Below is a small trained network, with its code and all its weights. Each question gives an input and a class and asks what happens when units are switched off, that is, made to give their printed mean instead of their output.

import numpy as np


def w(rows, s, z=0):
    codes = np.array(rows[::2]) - 128.0
    scale = np.full(codes.shape[1], s)
    scale[-1] = z or s
    return codes * scale


def f(y):
    return np.maximum(y, 0)


def log_softmax(a):
    a = a - a.max(-1, keepdims=True)
    return a - np.log(np.exp(a).sum(-1, keepdims=True))


def net(x, mask):
    res = np.array(x, float).reshape(1, 6) / 4 @ E
    y = f(res @ A[0][:, :-1].T + A[0][:, -1])
    res = res + np.where(mask, y, B[0][:, -1]) @ B[0][:, :-1]
    return log_softmax(res[-1] @ U[:, :-1].T + U[:, -1])


A, B = {}, {}
E = w([
[51,113,152,97,73,182,75,145,102,122,195],'x0',
[65,186,191,2,135,150,115,92,210,128,206],'x1',
[157,174,145,105,143,105,201,111,113,99,81],'x2',
[52,74,220,110,112,52,114,55,96,137,59],'x3',
[152,197,190,71,81,105,172,42,98,55,66],'x4',
[37,181,197,176,190,109,227,206,31,116,173],'x5',
],0.0083)
A[0] = w([
[175,120,50,182,181,99,151,205,122,131,131,217],'n0',
[160,115,100,207,151,124,147,180,100,135,124,123],'n1',
[84,64,89,202,138,161,67,222,87,152,177,17],'n2',
[164,148,63,73,129,216,71,149,210,142,207,78],'n3',
[176,92,81,125,84,134,44,67,191,120,87,123],'n4',
[167,76,102,121,100,86,76,53,161,141,67,29],'n5',
[194,140,94,164,177,89,187,135,127,121,75,3],'n6',
[3,139,223,78,159,96,131,115,135,132,169,78],'n7',
[177,167,149,136,101,104,179,76,80,67,60,67],'n8',
[147,76,145,121,67,118,86,28,162,160,92,91],'n9',
],0.0075,0.0021)
B[0] = w([
[181,130,110,223,171,150,154,221,161,196,116,205],'n0',
[134,116,141,204,125,135,179,163,115,167,74,187],'n1',
[67,53,55,199,22,116,78,204,25,173,174,209],'n2',
[189,191,97,84,43,184,91,132,193,70,254,212],'n3',
[168,74,39,66,175,110,41,117,170,137,93,220],'n4',
[121,52,69,106,203,106,51,70,125,142,26,199],'n5',
[203,172,147,144,186,127,202,108,177,167,46,182],'n6',
[3,124,238,74,187,81,111,121,143,152,193,245],'n7',
[189,183,153,113,88,104,162,117,86,78,59,203],'n8',
[130,65,125,42,196,103,62,55,122,101,62,205],'n9',
],0.0062,0.012)
U = w([
[2,131,234,89,171,110,132,123,141,131,182,233],'0',
[159,70,92,83,167,119,65,74,154,108,61,128],'1',
[127,181,205,100,72,98,199,62,27,16,72,190],'2',
[177,163,92,92,62,186,102,139,202,90,216,183],'3',
[194,152,129,198,193,130,216,157,149,140,75,26],'4',
[99,65,86,215,75,145,108,189,59,152,154,1],'5',
],0.0087,0.00089)

Each question gives the input, the list of numbers given to net, and the class t.
The units are the neurons (one row each of A and B). Each row of codes is followed by its name. A weight is (code - 128) times the scale printed after its matrix; where a second scale follows, it is the last column's (A, B and U).
mask holds one flag per neuron, in row order. A switched-off neuron (its flag False) gives its mean, the last column of its row in B, instead of its output. The means were averaged over made-up inputs and are rounded, as every weight is.
A unit's drop is (log p(t) with every unit on - log p(t) with that unit switched off) / (log p(t) with every unit on - log p(t) with every unit switched off).
k most important neurons: the k neurons with the biggest drops, biggest first
drop of u: that unit's drop, to one decimal
input [-3,6,-4,-7,0,7], class 3: 2 most important neurons : n3; n9
input [-7,5,7,-2,1,0], class 2: 2 most important neurons : n0; n8
input [5,2,-2,0,-4,-5], class 3: most important neuron : n3
input [-2,3,-1,-8,-3,6], class 5: 2 most important neurons : n2; n0
input [-4,7,-3,1,-1,-2], class 3: 2 most important neurons : n3; n5
input [1,-5,7,-8,-4,-6], class 4: 4 most important neurons : n0; n6; n1; n7
input [2,5,-4,2,-8,-4], class 3: drop of n3 : 1.2
input [-7,-1,4,-8,-4,-7], class 4: drop of n0 : 2.0
input [-8,4,5,-7,-7,-3], class 3: drop of n6 : -0.1
input [-4,-1,-5,-7,2,-3], class 3: drop of n3 : 1.0
